Below is a small trained network, with its code and all its weights. Each question gives an input and a target symbol and asks what happens when units are switched off, that is, made to give their printed mean instead of their output.

import numpy as np


def w(rows, s, z=0):
    codes = np.array(rows[::2]) - 128.0
    scale = np.full(codes.shape[1], s)
    scale[-1] = z or s
    return codes * scale


def f(y):
    return np.maximum(y, 0)


def softmax(a):
    e = np.exp(a - a.max(-1, keepdims=True))
    return e / e.sum(-1, keepdims=True)


def log_softmax(a):
    a = a - a.max(-1, keepdims=True)
    return a - np.log(np.exp(a).sum(-1, keepdims=True))


def net(x, mask):
    ids = ['αβεημξπ'.index(c) for c in x.split()]
    T = len(ids)
    res = E[ids] + P[:T]
    u = 0
    for l in range(2):
        q, k, v = (res @ M[l].T for M in (Q, K, V))
        z = softmax(np.where(np.tri(T) > 0, q @ k.T / 3**0.5, -1e9)) @ v
        res = res + np.where(mask[u], z, O[l][:, -1]) @ O[l][:, :-1]
        u += 1
        y = f(res @ A[l][:, :-1].T + A[l][:, -1])
        res = res + np.where(mask[u : u + 4], y, B[l][:, -1]) @ B[l][:, :-1]
        u += 4
    return log_softmax(res[-1] @ U[:, :-1].T + U[:, -1])


Q, K, V, O, A, B = {}, {}, {}, {}, {}, {}
E = w([
[216,125,143,145,48,48,97,116,237],'α',
[106,185,58,126,180,89,104,114,159],'β',
[60,183,184,7,146,117,119,87,100],'ε',
[148,229,162,166,165,62,100,97,150],'η',
[128,108,184,84,206,124,159,60,134],'μ',
[161,157,75,155,135,132,177,63,69],'ξ',
[89,92,232,99,61,67,210,181,75],'π',
],0.013)
P = w([
[1,106,121,210,25,190,183,146,249],'0',
[200,242,188,96,199,180,126,128,109],'1',
[195,234,180,92,190,148,117,107,108],'2',
[183,213,181,76,183,141,105,91,118],'3',
[186,192,173,76,174,112,104,93,91],'4',
[159,197,164,84,167,102,102,82,95],'5',
[172,171,185,85,155,96,103,69,72],'6',
[150,169,164,77,144,84,105,59,73],'7',
[142,156,147,72,133,73,120,54,62],'8',
[148,157,151,65,130,52,99,52,60],'9',
[136,144,157,53,121,51,116,41,79],'10',
[138,150,143,51,106,35,121,29,60],'11',
[130,147,140,52,114,24,117,27,66],'12',
[118,134,141,45,113,13,119,20,57],'13',
],0.0063)
Q[0] = w([
[164,203,184,117,214,130,147,106,116],'L0H1',
[83,147,126,112,112,17,195,78,83],'L0H1',
[170,156,114,58,112,18,118,2,129],'L0H1',
],0.0097)
K[0] = w([
[163,86,195,96,117,27,131,109,116],'L0H1',
[93,68,143,144,62,74,168,139,131],'L0H1',
[108,65,135,148,8,37,108,125,166],'L0H1',
],0.011)
V[0] = w([
[214,71,198,125,73,112,156,255,114],'L0H1',
[140,65,74,175,41,190,124,245,176],'L0H1',
[240,155,117,144,141,88,48,47,163],'L0H1',
],0.0074)
O[0] = w([
[90,129,146,125,172,62,143,64,54,182],'L0H1',
[124,77,80,93,86,7,172,107,127,2],'L0H1',
[128,202,103,103,138,170,216,116,161,148],'L0H1',
],0.011,0.0054)
A[0] = w([
[88,148,2,61,108,208,22,178,114,132],'L0N1',
[248,183,87,243,61,137,113,186,117,159],'L0N2',
[165,235,181,82,27,59,33,211,197,190],'L0N3',
[180,44,152,128,92,58,30,105,102,3],'L0N4',
],0.0064,0.0049)
B[0] = w([
[169,124,28,56,105,119,109,210,117,186],'L0N1',
[110,171,68,219,125,184,158,36,3,195],'L0N2',
[3,131,84,57,208,157,156,120,66,253],'L0N3',
[121,188,49,85,214,219,156,158,126,218],'L0N4',
],0.0074,0.0049)
Q[1] = w([
[194,139,218,160,76,187,122,136,185],'L1H1',
[189,18,118,170,48,105,111,176,255],'L1H1',
[108,130,151,123,64,113,169,97,143],'L1H1',
],0.0076)
K[1] = w([
[134,124,161,148,134,55,132,139,106],'L1H1',
[171,169,177,95,183,98,117,129,6],'L1H1',
[106,110,128,131,143,125,96,139,84],'L1H1',
],0.012)
V[1] = w([
[124,153,242,81,230,139,100,97,142],'L1H1',
[179,82,142,253,58,109,189,57,225],'L1H1',
[174,226,102,154,194,142,166,88,103],'L1H1',
],0.0067)
O[1] = w([
[143,76,131,228,202,136,236,109,164,135],'L1H1',
[60,95,91,126,95,144,92,1,128,2],'L1H1',
[177,213,125,78,125,53,157,36,158,85],'L1H1',
],0.0075,0.0067)
A[1] = w([
[77,33,54,164,90,21,180,32,137,154],'L1N1',
[55,141,173,64,8,132,18,2,209,106],'L1N2',
[50,78,218,87,119,47,226,131,65,119],'L1N3',
[236,86,182,154,128,130,141,210,223,2],'L1N4',
],0.0049,0.0052)
B[1] = w([
[65,120,233,132,193,53,146,161,127,195],'L1N1',
[254,93,134,209,123,147,170,128,131,250],'L1N2',
[146,133,39,185,199,115,96,122,157,253],'L1N3',
[162,136,139,104,54,57,105,85,69,196],'L1N4',
],0.0078,0.0052)
U = w([
[157,157,129,98,137,84,188,112,147,151],'α',
[170,113,1,127,181,119,87,157,176,2],'β',
[90,124,174,37,81,138,109,148,92,129],'ε',
[52,135,149,176,146,181,132,111,122,152],'η',
[196,112,191,161,139,156,118,183,205,202],'μ',
[210,111,93,151,90,152,125,106,82,57],'ξ',
[138,99,152,144,147,66,73,124,81,130],'π',
],0.0078,0.0053)

Each question gives the input, a string of symbols that net reads in full, and the target symbol t.
The units are the heads (3 rows each of Q, K, V and O) and the neurons (one row each of A and B). Each row of codes is followed by its name. A weight is (code - 128) times the scale printed after its matrix; where a second scale follows, it is the last column's (O, A, B and U).
mask holds one flag per unit, layer by layer, with each layer's heads first. A switched-off unit (its flag False) gives its mean, the last column of its rows in O or B, instead of its output. The means were averaged over made-up inputs and are rounded, as every weight is.
A unit's drop is (log p(t) with every unit on - log p(t) with that unit switched off) / (log p(t) with every unit on - log p(t) with every unit switched off).
The circuit of an input: a set's keep is (log p(t) with only the set's units on - log p(t) with every unit switched off) / (log p(t) with every unit on - log p(t) with every unit switched off). Starting from all 10 units, units are removed one at a time, each time the one whose removal leaves the highest keep (on an exact tie, the one counted first), for as long as the keep stays at least 0.8.
units of the circuit, in order: the units of the circuit, biggest drop first
most important unit: the unit with the biggest drop
k most important neurons: the k neurons with the biggest drops, biggest first
top k neurons in layer l: the k neurons of layer l with the biggest drops, biggest first
drop when u is switched off: that unit's drop, to one decimal
input ξ μ ε μ μ μ β, target ξ: 3 most important neurons	[L1N2, L0N2, L0N4]
input π η β η, target π: units of the circuit, in order	[L0H1]
input β η μ π ε μ η ξ μ ξ β, target ε: units of the circuit, in order	[L1H1, L0H1, L0N1]
input β μ α ξ, target ε: units of the circuit, in order	[L1H1, L0H1, L0N1]
input ξ β π α β μ μ ξ ε α β, target ξ: 2 most important neurons	[L1N2, L0N3]
input π β ε μ μ μ π β μ μ η, target β: units of the circuit, in order	[L0N4, L0H1, L1H1, L1N1]
input π μ η μ π μ η β μ β β η μ ξ, target β: units of the circuit, in order	[L0N4, L0H1, L1N3]
input α μ η β π ξ μ μ π ε, target π: units of the circuit, in order	[L0H1, L1N1, L1H1, L1N2]
input ξ β μ μ μ ξ μ ξ η μ β μ ξ ε, target ξ: 3 most important neurons	[L1N2, L0N2, L0N4]
input ε μ η α η μ η μ π, target μ: 2 most important neurons	[L0N3, L0N4]
input π μ ε β μ π α, target β: units of the circuit, in order	[L0N4, L0H1]
input ε ξ β β η α π β π μ ε α ε η, target μ: units of the circuit, in order	[L1H1, L0H1, L0N3]
input μ μ μ μ ξ μ β η ε μ η α ξ π, target η: top 2 neurons in layer 1	[L1N4, L1N2]
input μ μ ε ε μ η, target η: most important unit	L0H1
input α π η μ η β η α α ξ, target π: top 2 neurons in layer 1	[L1N1, L1N3]
input β μ ξ β ε μ α ξ π η η η, target ε: 2 most important neurons	[L0N3, L0N1]
input μ π η μ μ μ ε ξ π η β ε, target π: 2 most important neurons	[L0N3, L1N3]
input η μ α η π μ η π ε β ε μ α ε, target α: units of the circuit, in order	[L1H1, L0H1]
input α ε μ α π μ μ μ β μ, target π: 3 most important neurons	[L1N1, L0N4, L1N3]
input μ π η μ α π, target π: units of the circuit, in order	[L0H1]
input π ε α μ η ε π η μ, target β: units of the circuit, in order	[L0N4, L0H1, L1N3]
input α η β ε ε μ β μ μ π π, target π: 2 most important neurons	[L1N1, L1N3]
input μ μ ξ μ β η μ ε π μ η α β, target η: 2 most important neurons	[L0N4, L0N1]
input α μ μ ξ η η μ η, target π: top 2 neurons in layer 1	[L1N1, L1N3]
input β π π μ π η, target ε: top 2 neurons in layer 1	[L1N3, L1N2]
input β μ η ε, target ε: drop when L0H1 is switched off	0.7
